Below is a small trained network, with its code and all its weights. Each question gives an input and a class and asks what happens when units are switched off, that is, made to give their printed mean instead of their output.

import numpy as np


def w(rows, s, z=0):
    codes = np.array(rows[::2]) - 128.0
    scale = np.full(codes.shape[1], s)
    scale[-1] = z or s
    return codes * scale


def norm(h):
    return h / np.sqrt((h * h).mean(-1, keepdims=True) + 1e-5)


def f(y):
    return np.maximum(y, 0)


def log_softmax(a):
    a = a - a.max(-1, keepdims=True)
    return a - np.log(np.exp(a).sum(-1, keepdims=True))


def net(x, mask):
    res = np.array(x, float).reshape(1, 4) / 4 @ E
    u = 0
    for l in range(4):
        y = f(norm(res) @ A[l][:, :-1].T + A[l][:, -1])
        res = res + np.where(mask[u : u + 4], y, B[l][:, -1]) @ B[l][:, :-1]
        u += 4
    return log_softmax(norm(res)[-1] @ U[:, :-1].T + U[:, -1])


A, B = {}, {}
E = w([
[108,68,102,82],'x0',
[251,168,137,144],'x1',
[28,172,111,102],'x2',
[185,109,214,254],'x3',
],0.0061)
A[0] = w([
[167,95,110,42,6],'0.n1',
[103,125,101,177,12],'0.n2',
[3,236,103,133,238],'0.n3',
[177,134,94,67,22],'0.n4',
],0.012,0.0017)
B[0] = w([
[151,61,79,86,195],'0.n1',
[139,122,129,73,138],'0.n2',
[154,98,254,117,254],'0.n3',
[148,117,102,169,190],'0.n4',
],0.015,0.0079)
A[1] = w([
[152,152,142,11,23],'1.n1',
[47,165,161,199,130],'1.n2',
[186,147,42,39,59],'1.n3',
[67,40,244,16,254],'1.n4',
],0.011,0.0014)
B[1] = w([
[169,138,228,144,156],'1.n1',
[72,7,190,108,144],'1.n2',
[125,44,92,208,174],'1.n3',
[194,133,242,93,254],'1.n4',
],0.012)
A[2] = w([
[150,9,147,82,250],'2.n1',
[49,80,249,40,244],'2.n2',
[151,184,89,116,107],'2.n3',
[223,145,61,94,200],'2.n4',
],0.011,0.0022)
B[2] = w([
[60,68,182,201,248],'2.n1',
[205,164,199,1,244],'2.n2',
[130,147,147,182,130],'2.n3',
[74,165,40,141,167],'2.n4',
],0.013,0.012)
A[3] = w([
[155,131,79,55,41],'3.n1',
[85,154,176,213,251],'3.n2',
[201,252,77,107,180],'3.n3',
[224,98,114,117,67],'3.n4',
],0.014,0.0023)
B[3] = w([
[130,104,150,125,128],'3.n1',
[154,152,158,32,253],'3.n2',
[155,158,7,64,166],'3.n3',
[17,107,141,93,206],'3.n4',
],0.014,0.0051)
U = w([
[125,22,39,173,107],'0',
[183,158,5,60,66],'1',
[185,111,212,58,194],'2',
[68,213,112,204,1],'3',
],0.013,0.0052)

Each question gives the input, the list of numbers given to net, and the class t.
The units are the neurons (one row each of A and B). Each row of codes is followed by its name. A weight is (code - 128) times the scale printed after its matrix; where a second scale follows, it is the last column's (A, B and U).
mask holds one flag per neuron, layer by layer. A switched-off neuron (its flag False) gives its mean, the last column of its row in B, instead of its output. The means were averaged over made-up inputs and are rounded, as every weight is.
A unit's drop is (log p(t) with every unit on - log p(t) with that unit switched off) / (log p(t) with every unit on - log p(t) with every unit switched off).
The circuit of an input: a set's keep is (log p(t) with only the set's units on - log p(t) with every unit switched off) / (log p(t) with every unit on - log p(t) with every unit switched off). Starting from the 12 units with the biggest drops (on a tie, the unit counted first), units are removed one at a time, each time the one whose removal leaves the highest keep (on an exact tie, the one counted first), for as long as the keep stays at least 0.8.
units of the circuit, in order: the units of the circuit, biggest drop first
top k neurons: the k neurons with the biggest drops, biggest first
top k neurons in layer l: the k neurons of layer l with the biggest drops, biggest first
drop of u: that unit's drop, to one decimal
input [3,1,-4,1], class 0: units of the circuit, in order => 0.n3, 1.n4, 2.n2
input [8,-1,-6,-8], class 0: top neuron in layer 0 => 0.n3
input [-1,8,4,2], class 1: top 2 neurons => 0.n3, 2.n1
input [-8,5,-8,0], class 1: top 2 neurons => 0.n3, 2.n1
input [4,7,1,6], class 1: top 3 neurons in layer 1 => 1.n4, 1.n3, 1.n2
input [2,7,3,6], class 1: top 3 neurons => 0.n3, 2.n1, 1.n4
input [-8,6,-4,3], class 1: top 4 neurons => 0.n3, 2.n1, 1.n4, 3.n3
input [2,4,-4,1], class 0: top 2 neurons => 0.n3, 1.n4
input [-4,2,-5,-1], class 1: top 2 neurons in layer 1 => 1.n4, 1.n2
input [-6,4,-6,-1], class 1: drop of 1.n4 => 0.5
input [4,3,-7,-4], class 0: drop of 0.n3 => 0.1
input [1,-3,-8,-3], class 0: drop of 0.n3 => 0.6
input [-1,3,-1,0], class 1: drop of 1.n2 => 0.4
input [4,-2,-5,-4], class 0: top neuron in layer 0 => 0.n3
